Below is a small trained network, with its code and all its weights. Each question gives an input and a target symbol and asks what happens when units are switched off, that is, made to give their printed mean instead of their output.

import numpy as np


def w(rows, s, z=0):
    codes = np.array(rows[::2]) - 128.0
    scale = np.full(codes.shape[1], s)
    scale[-1] = z or s
    return codes * scale


def norm(h):
    return h / np.sqrt((h * h).mean(-1, keepdims=True) + 1e-5)


def f(y):
    return y / 2 * (1 + np.tanh(0.7978845608 * (y + 0.044715 * y**3)))


def softmax(a):
    e = np.exp(a - a.max(-1, keepdims=True))
    return e / e.sum(-1, keepdims=True)


def log_softmax(a):
    a = a - a.max(-1, keepdims=True)
    return a - np.log(np.exp(a).sum(-1, keepdims=True))


def net(x, mask):
    ids = ['ΘΣβεζλπψω'.index(c) for c in x.split()]
    T = len(ids)
    res = E[ids] + P[:T]
    u = 0
    for l in range(3):
        r = norm(res)
        for j in range(2):
            rows = slice(3 * j, 3 * j + 3)
            q, k, v = (r @ M[l][rows].T for M in (Q, K, V))
            z = softmax(np.where(np.tri(T) > 0, q @ k.T / 3**0.5, -1e9)) @ v
            o = O[l][rows]
            res = res + np.where(mask[u + j], z, o[:, -1]) @ o[:, :-1]
        u += 2
        y = f(norm(res) @ A[l][:, :-1].T + A[l][:, -1])
        res = res + np.where(mask[u : u + 4], y, B[l][:, -1]) @ B[l][:, :-1]
        u += 4
    return log_softmax(norm(res)[-1] @ U[:, :-1].T + U[:, -1])


Q, K, V, O, A, B = {}, {}, {}, {}, {}, {}
E = w([
[168,127,132],'Θ',
[101,133,162],'Σ',
[130,137,130],'β',
[94,125,140],'ε',
[134,135,159],'ζ',
[141,144,139],'λ',
[107,145,2],'π',
[128,118,104],'ψ',
[124,92,114],'ω',
],0.044)
P = w([
[3,224,170],'0',
[203,111,2],'1',
[191,147,23],'2',
[185,138,52],'3',
[196,160,66],'4',
[184,188,101],'5',
[195,127,90],'6',
],0.0064)
Q[0] = w([
[193,48,164],'L0H0',
[133,86,164],'L0H0',
[161,138,174],'L0H0',
[161,156,157],'L0H1',
[151,247,142],'L0H1',
[80,220,188],'L0H1',
],0.011)
K[0] = w([
[93,224,186],'L0H0',
[68,110,153],'L0H0',
[162,60,221],'L0H0',
[166,120,145],'L0H1',
[235,138,207],'L0H1',
[254,136,145],'L0H1',
],0.0085)
V[0] = w([
[148,91,117],'L0H0',
[153,134,15],'L0H0',
[126,147,155],'L0H0',
[141,161,69],'L0H1',
[169,247,105],'L0H1',
[74,166,87],'L0H1',
],0.011)
O[0] = w([
[120,144,247,101],'L0H0',
[123,31,115,103],'L0H0',
[166,214,113,155],'L0H0',
[109,61,74,138],'L0H1',
[253,85,48,254],'L0H1',
[109,132,101,98],'L0H1',
],0.0064,0.0055)
A[0] = w([
[147,111,77,99],'L0N0',
[154,103,158,1],'L0N1',
[58,203,161,176],'L0N2',
[156,99,254,104],'L0N3',
],0.009,0.0038)
B[0] = w([
[133,113,171,250],'L0N0',
[126,246,158,26],'L0N1',
[181,76,98,193],'L0N2',
[163,137,66,231],'L0N3',
],0.011,0.0012)
Q[1] = w([
[151,186,254],'L1H0',
[109,114,103],'L1H0',
[148,161,178],'L1H0',
[91,79,150],'L1H1',
[158,78,111],'L1H1',
[112,104,168],'L1H1',
],0.011)
K[1] = w([
[43,28,184],'L1H0',
[196,154,86],'L1H0',
[133,51,187],'L1H0',
[66,98,1],'L1H1',
[74,141,77],'L1H1',
[208,58,89],'L1H1',
],0.0048)
V[1] = w([
[120,121,216],'L1H0',
[169,114,154],'L1H0',
[101,154,101],'L1H0',
[121,124,6],'L1H1',
[143,109,147],'L1H1',
[135,92,158],'L1H1',
],0.011)
O[1] = w([
[82,54,221,3],'L1H0',
[213,144,254,172],'L1H0',
[134,114,128,122],'L1H0',
[195,144,13,238],'L1H1',
[147,114,135,125],'L1H1',
[157,71,144,86],'L1H1',
],0.0065,0.0041)
A[1] = w([
[92,3,73,92],'L1N0',
[161,199,86,152],'L1N1',
[179,88,65,88],'L1N2',
[131,72,131,2],'L1N3',
],0.014,0.004)
B[1] = w([
[245,167,203,185],'L1N0',
[135,82,179,254],'L1N1',
[147,120,205,224],'L1N2',
[73,255,8,116],'L1N3',
],0.008,0.0088)
Q[2] = w([
[216,109,144],'L2H0',
[32,152,160],'L2H0',
[173,169,141],'L2H0',
[97,212,167],'L2H1',
[51,161,101],'L2H1',
[6,157,139],'L2H1',
],0.017)
K[2] = w([
[66,149,33],'L2H0',
[159,71,238],'L2H0',
[21,173,109],'L2H0',
[254,40,130],'L2H1',
[184,107,46],'L2H1',
[165,60,74],'L2H1',
],0.016)
V[2] = w([
[63,1,77],'L2H0',
[97,163,46],'L2H0',
[123,177,65],'L2H0',
[96,107,155],'L2H1',
[96,208,163],'L2H1',
[105,194,178],'L2H1',
],0.02)
O[2] = w([
[182,166,218,3],'L2H0',
[248,184,72,213],'L2H0',
[193,143,91,250],'L2H0',
[125,202,114,52],'L2H1',
[62,128,94,211],'L2H1',
[22,166,93,253],'L2H1',
],0.016,0.0053)
A[2] = w([
[150,144,7,3],'L2N0',
[101,67,88,71],'L2N1',
[40,209,100,235],'L2N2',
[101,47,95,64],'L2N3',
],0.016,0.0046)
B[2] = w([
[91,40,122,212],'L2N0',
[119,109,173,182],'L2N1',
[225,195,121,255],'L2N2',
[155,91,251,191],'L2N3',
],0.017,0.0068)
U = w([
[177,145,161,173],'Θ',
[158,114,136,101],'Σ',
[89,255,134,40],'β',
[119,214,246,157],'ε',
[170,232,162,157],'ζ',
[61,139,55,222],'λ',
[179,76,3,52],'π',
[142,52,217,149],'ψ',
[142,7,78,2],'ω',
],0.016,0.0057)

Each question gives the input, a string of symbols that net reads in full, and the target symbol t.
The units are the heads (3 rows each of Q, K, V and O) and the neurons (one row each of A and B). Each row of codes is followed by its name. A weight is (code - 128) times the scale printed after its matrix; where a second scale follows, it is the last column's (O, A, B and U).
mask holds one flag per unit, layer by layer, with each layer's heads first. A switched-off unit (its flag False) gives its mean, the last column of its rows in O or B, instead of its output. The means were averaged over made-up inputs and are rounded, as every weight is.
A unit's drop is (log p(t) with every unit on - log p(t) with that unit switched off) / (log p(t) with every unit on - log p(t) with every unit switched off).
The circuit of an input: a set's keep is (log p(t) with only the set's units on - log p(t) with every unit switched off) / (log p(t) with every unit on - log p(t) with every unit switched off). Starting from the 12 units with the biggest drops (on a tie, the unit counted first), units are removed one at a time, each time the one whose removal leaves the highest keep (on an exact tie, the one counted first), for as long as the keep stays at least 0.8.
units of the circuit, in order: the units of the circuit, biggest drop first
most important unit: the unit with the biggest drop
k most important neurons: the k neurons with the biggest drops, biggest first
top k neurons in layer l: the k neurons of layer l with the biggest drops, biggest first
which heads matter: for each layer, one digit per head in row order, 1 if its drop is at least 0.15 and else 0, layers parted by /
drop when u is switched off: that unit's drop, to one decimal
input Θ Θ ζ ω Σ β, target ψ: units of the circuit, in order	L2H0
input ζ ψ π ζ β, target ζ: which heads matter	11 / 10 / 10
input ω β λ, target ε: which heads matter	11 / 00 / 11
input ω Σ ζ ζ ζ Σ ψ, target ε: units of the circuit, in order	L2H0, L0H1
input Θ Θ ψ ψ, target ψ: units of the circuit, in order	L2H0, L0H0
input ζ ω ζ ω, target λ: units of the circuit, in order	L2H1, L0H0
input Θ ζ λ ζ Θ ζ ζ, target ψ: which heads matter	00 / 00 / 10
input λ ω Θ Θ, target ω: which heads matter	10 / 00 / 10
input Θ ζ Θ ζ Σ Θ λ, target ψ: units of the circuit, in order	L2H0, L2N3
input β ζ Θ Σ, target π: which heads matter	00 / 00 / 10
input ω Θ ζ ζ Θ ζ ζ, target ε: units of the circuit, in order	L2H0, L0H1, L2H1
input ζ ζ Θ ψ ζ λ Θ, target λ: which heads matter	10 / 01 / 11
input ζ β λ λ ω, target λ: 2 most important neurons	L1N2, L1N1
input ζ ζ ζ ζ, target λ: units of the circuit, in order	L2H0
input ω ζ ε ζ β, target ε: 2 most important neurons	L1N0, L0N2
input λ ω ω Θ ζ, target ω: 2 most important neurons	L1N0, L1N2
input Θ ζ ζ λ Θ, target ψ: units of the circuit, in order	L2H0, L2N3
input ε Θ ζ ζ Σ Θ ζ, target ζ: 2 most important neurons	L1N1, L0N3
input λ Θ ζ ψ ω Θ Θ, target ω: 2 most important neurons	L1N0, L1N2
input Σ ψ ζ ζ ζ Θ Θ, target β: most important unit	L2H1
input ε ζ ζ Σ, target ζ: 2 most important neurons	L1N1, L0N3
input λ ψ ψ, target ω: top 2 neurons in layer 1	L1N0, L1N2
input Σ ζ β, target β: 2 most important neurons	L2N2, L1N0
input β Θ Σ, target π: 2 most important neurons	L0N3, L2N3
input Θ β β ζ ε ζ Σ, target ψ: drop when L0H1 is switched off	0.1
input ζ Θ Θ λ, target λ: drop when L2N0 is switched off	0.0
input ζ ω Θ ε ζ Σ, target λ: drop when L2H1 is switched off	0.3
input ζ ψ ζ Θ Θ λ, target λ: most important unit	L1N0
input ζ ζ Θ ζ Θ β, target λ: drop when L0H0 is switched off	0.3
input ε Θ ζ ζ Θ Θ, target ζ: 2 most important neurons	L0N3, L1N1
